Here is a tiny trained network, its code and every weight. The questions are about switching its units off for an input and a class, where a switched-off unit gives its printed mean instead of its output.

import numpy as np


def w(rows, s, z=0):
    codes = np.array(rows[::2]) - 128.0
    scale = np.full(codes.shape[1], s)
    scale[-1] = z or s
    return codes * scale


def norm(h):
    return h / np.sqrt((h * h).mean(-1, keepdims=True) + 1e-5)


def f(y):
    return np.maximum(y, 0)


def log_softmax(a):
    a = a - a.max(-1, keepdims=True)
    return a - np.log(np.exp(a).sum(-1, keepdims=True))


def net(x, mask):
    res = np.array(x, float).reshape(1, 4) / 4 @ E
    u = 0
    for l in range(3):
        y = f(norm(res) @ A[l][:, :-1].T + A[l][:, -1])
        res = res + np.where(mask[u : u + 14], y, B[l][:, -1]) @ B[l][:, :-1]
        u += 14
    return log_softmax(norm(res)[-1] @ U[:, :-1].T + U[:, -1])


A, B = {}, {}
E = w([
[131,70,173,54,134,155,159,172,34,190,58],'x0',
[90,117,103,128,160,139,97,103,25,47,133],'x1',
[200,53,118,200,169,95,186,133,115,108,108],'x2',
[86,186,185,110,120,136,249,138,128,76,123],'x3',
],0.0016)
A[0] = w([
[144,97,102,116,98,117,81,135,78,206,155,61],'L0N0',
[75,147,183,115,115,183,216,179,124,112,102,221],'L0N1',
[118,153,100,120,153,172,92,110,5,65,157,182],'L0N2',
[79,106,80,132,109,118,142,184,60,116,132,102],'L0N3',
[64,128,129,117,104,167,34,120,145,172,148,70],'L0N4',
[188,74,121,128,161,106,78,105,117,144,124,72],'L0N5',
[196,72,142,158,195,101,180,141,108,170,128,124],'L0N6',
[75,111,128,116,130,140,183,144,134,59,193,158],'L0N7',
[81,148,137,50,76,167,93,120,106,162,97,147],'L0N8',
[124,145,108,153,94,127,142,108,174,131,154,133],'L0N9',
[138,48,213,76,123,142,112,174,88,115,104,84],'L0N10',
[85,104,103,147,132,93,58,105,96,133,108,56],'L0N11',
[125,102,176,91,157,136,157,156,129,106,83,168],'L0N12',
[175,158,77,149,8,40,158,149,240,133,134,2],'L0N13',
],0.0023,0.00074)
B[0] = w([
[127,123,73,52,138,10,146,69,161,149,202,198],'L0N0',
[126,69,50,83,159,70,77,79,176,139,201,254],'L0N1',
[203,163,222,133,86,151,103,103,239,142,30,246],'L0N2',
[199,159,155,152,71,125,111,87,157,135,105,179],'L0N3',
[91,62,79,201,108,156,165,186,136,71,160,212],'L0N4',
[76,124,105,69,117,85,209,122,149,121,136,194],'L0N5',
[40,85,92,179,50,202,132,180,148,96,188,229],'L0N6',
[160,40,52,51,145,89,72,51,147,144,126,190],'L0N7',
[113,66,101,222,127,162,179,179,117,105,167,233],'L0N8',
[197,99,160,122,145,133,102,166,33,159,147,179],'L0N9',
[160,219,104,143,170,110,110,174,100,121,198,229],'L0N10',
[172,82,117,98,132,146,124,38,155,164,130,180],'L0N11',
[167,184,117,149,150,131,105,149,125,101,201,206],'L0N12',
[147,100,185,89,153,143,64,130,3,119,100,222],'L0N13',
],0.0019,0.0021)
A[1] = w([
[125,116,87,165,172,108,149,136,107,77,63,132],'L1N0',
[129,173,125,174,150,115,91,71,163,73,125,149],'L1N1',
[3,190,140,78,105,207,102,156,166,153,112,79],'L1N2',
[117,138,195,106,142,111,184,168,178,108,139,105],'L1N3',
[72,177,135,157,99,135,80,84,156,76,168,98],'L1N4',
[103,125,140,92,137,137,159,165,84,172,124,39],'L1N5',
[104,124,141,108,154,144,78,84,58,77,30,1],'L1N6',
[112,62,127,116,119,132,98,96,140,121,182,172],'L1N7',
[69,144,97,104,163,207,125,96,127,105,114,169],'L1N8',
[143,131,175,138,108,137,116,175,181,203,178,204],'L1N9',
[123,130,159,121,88,104,155,169,178,238,130,147],'L1N10',
[114,116,100,84,117,185,133,155,39,166,85,129],'L1N11',
[101,151,136,99,135,122,199,85,104,108,112,119],'L1N12',
[152,128,161,91,136,145,133,193,158,178,52,165],'L1N13',
],0.0025,0.00073)
B[1] = w([
[127,78,177,182,38,150,147,131,166,249,106,179],'L1N0',
[114,154,174,116,167,150,133,170,64,207,151,218],'L1N1',
[103,35,65,212,88,156,189,157,112,124,125,214],'L1N2',
[87,98,85,123,130,37,78,51,96,150,71,184],'L1N3',
[183,110,169,145,143,116,145,161,71,199,129,218],'L1N4',
[202,195,112,207,202,115,106,156,111,193,203,185],'L1N5',
[193,154,169,166,103,164,58,54,203,111,64,176],'L1N6',
[157,158,99,77,154,146,168,196,114,81,40,236],'L1N7',
[169,78,147,179,76,73,98,138,130,154,61,176],'L1N8',
[145,97,139,139,147,146,111,85,69,24,73,251],'L1N9',
[161,159,156,159,114,167,28,8,94,47,39,236],'L1N10',
[131,217,113,210,129,86,129,122,150,150,209,213],'L1N11',
[150,53,65,62,133,60,86,60,159,203,103,171],'L1N12',
[185,153,179,182,150,124,65,69,102,91,171,190],'L1N13',
],0.002)
A[2] = w([
[148,77,103,121,179,139,211,214,168,75,101,163],'L2N0',
[111,121,80,85,123,157,130,189,72,54,130,136],'L2N1',
[160,102,165,112,159,109,120,143,74,177,155,139],'L2N2',
[100,134,140,50,148,90,182,119,132,105,131,84],'L2N3',
[57,149,92,114,36,128,42,88,106,156,162,249],'L2N4',
[156,141,92,226,209,55,153,104,95,146,176,139],'L2N5',
[170,81,64,119,170,140,26,154,135,145,131,198],'L2N6',
[98,94,128,174,83,156,155,156,125,143,138,123],'L2N7',
[134,91,66,50,135,56,116,107,191,157,150,115],'L2N8',
[95,85,108,176,75,153,164,189,154,106,103,123],'L2N9',
[116,171,175,162,199,107,112,160,137,140,217,82],'L2N10',
[177,176,108,206,137,110,86,112,252,55,163,166],'L2N11',
[82,147,159,110,138,42,223,78,107,124,100,104],'L2N12',
[210,100,189,129,110,132,132,130,138,76,40,167],'L2N13',
],0.0024,0.0011)
B[2] = w([
[51,166,96,149,107,179,103,125,159,101,152,166],'L2N0',
[81,180,143,158,144,168,153,117,173,123,139,148],'L2N1',
[113,157,104,132,145,115,139,128,167,116,172,178],'L2N2',
[5,148,57,89,126,103,131,79,141,139,103,142],'L2N3',
[196,34,136,169,135,115,170,171,155,129,116,213],'L2N4',
[138,136,149,78,79,130,88,201,133,157,130,224],'L2N5',
[55,165,156,86,122,83,212,101,141,103,129,252],'L2N6',
[109,97,39,164,51,174,159,157,210,96,173,152],'L2N7',
[20,112,84,38,182,97,145,97,112,100,84,164],'L2N8',
[106,126,101,181,105,200,139,172,126,180,192,154],'L2N9',
[189,181,137,104,145,88,132,171,39,182,174,153],'L2N10',
[124,128,138,88,131,164,158,117,59,161,101,200],'L2N11',
[148,31,63,65,134,68,46,126,144,159,101,160],'L2N12',
[70,165,149,142,108,177,99,112,137,119,140,210],'L2N13',
],0.0028,0.0034)
U = w([
[86,62,53,40,144,38,128,97,148,136,100,148],'0',
[123,67,87,215,68,181,167,198,158,124,163,152],'1',
[187,144,212,143,102,157,67,47,108,101,50,147],'2',
[204,202,152,95,145,75,127,203,60,183,202,137],'3',
[61,235,129,100,160,168,171,134,165,83,133,124],'4',
[162,208,133,167,254,119,177,179,214,96,62,1],'5',
[162,205,128,158,232,122,170,170,208,96,78,9],'6',
],0.0078,0.0067)

Each question gives the input, the list of numbers given to net, and the class t.
The units are the neurons (one row each of A and B). Each row of codes is followed by its name. A weight is (code - 128) times the scale printed after its matrix; where a second scale follows, it is the last column's (A, B and U).
mask holds one flag per neuron, layer by layer. A switched-off neuron (its flag False) gives its mean, the last column of its row in B, instead of its output. The means were averaged over made-up inputs and are rounded, as every weight is.
A unit's drop is (log p(t) with every unit on - log p(t) with that unit switched off) / (log p(t) with every unit on - log p(t) with every unit switched off).
The circuit of an input: a set's keep is (log p(t) with only the set's units on - log p(t) with every unit switched off) / (log p(t) with every unit on - log p(t) with every unit switched off). Starting from the 12 units with the biggest drops (on a tie, the unit counted first), units are removed one at a time, each time the one whose removal leaves the highest keep (on an exact tie, the one counted first), for as long as the keep stays at least 0.8.
units of the circuit, in order: the units of the circuit, biggest drop first
k most important neurons: the k neurons with the biggest drops, biggest first
k most important neurons of layer l: the k neurons of layer l with the biggest drops, biggest first
input [5,6,-5,-4], class 2: units of the circuit, in order : (L0N2, L1N6)
input [-6,4,2,-5], class 3: 3 most important neurons : (L1N1, L0N1, L0N7)
input [2,0,-4,3], class 1: units of the circuit, in order : (L1N2)
input [3,-2,-1,0], class 4: 2 most important neurons : (L0N1, L0N13)
input [3,8,0,8], class 0: units of the circuit, in order : (L1N12, L2N12)
input [-4,-7,-6,1], class 2: units of the circuit, in order : (L1N10, L1N9, L0N13)
input [6,-3,-6,2], class 1: units of the circuit, in order : (L1N2, L0N8)
input [7,1,-7,2], class 1: units of the circuit, in order : (L1N2, L0N8)
input [2,2,-8,6], class 1: 2 most important neurons of layer 0 : (L0N8, L0N0)
input [6,-7,3,-6], class 2: 2 most important neurons of layer 0 : (L0N1, L0N7)
input [6,8,8,-3], class 1: units of the circuit, in order : (L0N6, L1N0, L0N13, L2N7)
input [6,-3,-1,-5], class 3: 4 most important neurons : (L0N1, L1N5, L0N10, L0N7)
input [-5,1,6,6], class 0: 2 most important neurons : (L0N8, L0N7)
input [6,-7,-1,-2], class 2: units of the circuit, in order : (L1N10)
input [-1,6,-6,-2], class 1: 2 most important neurons : (L0N4, L1N2)
input [-7,1,3,6], class 3: 2 most important neurons : (L1N1, L0N5)
input [3,-4,3,-3], class 2: 2 most important neurons : (L1N10, L0N1)
input [5,6,-5,7], class 0: 2 most important neurons : (L0N1, L1N10)
input [-7,7,6,7], class 0: 3 most important neurons : (L2N12, L0N7, L1N10)
input [-7,4,-1,1], class 3: most important neuron : (L1N1)
input [-8,8,1,-3], class 2: 2 most important neurons : (L0N2, L0N10)
input [-6,-3,-2,-7], class 0: 2 most important neurons of layer 0 : (L0N10, L0N12)
input [-3,-2,7,-7], class 0: 2 most important neurons of layer 2 : (L2N8, L2N6)
input [-6,-5,-1,4], class 3: 2 most important neurons of layer 0 : (L0N2, L0N13)
input [0,0,-8,8], class 0: 2 most important neurons of layer 1 : (L1N12, L1N3)
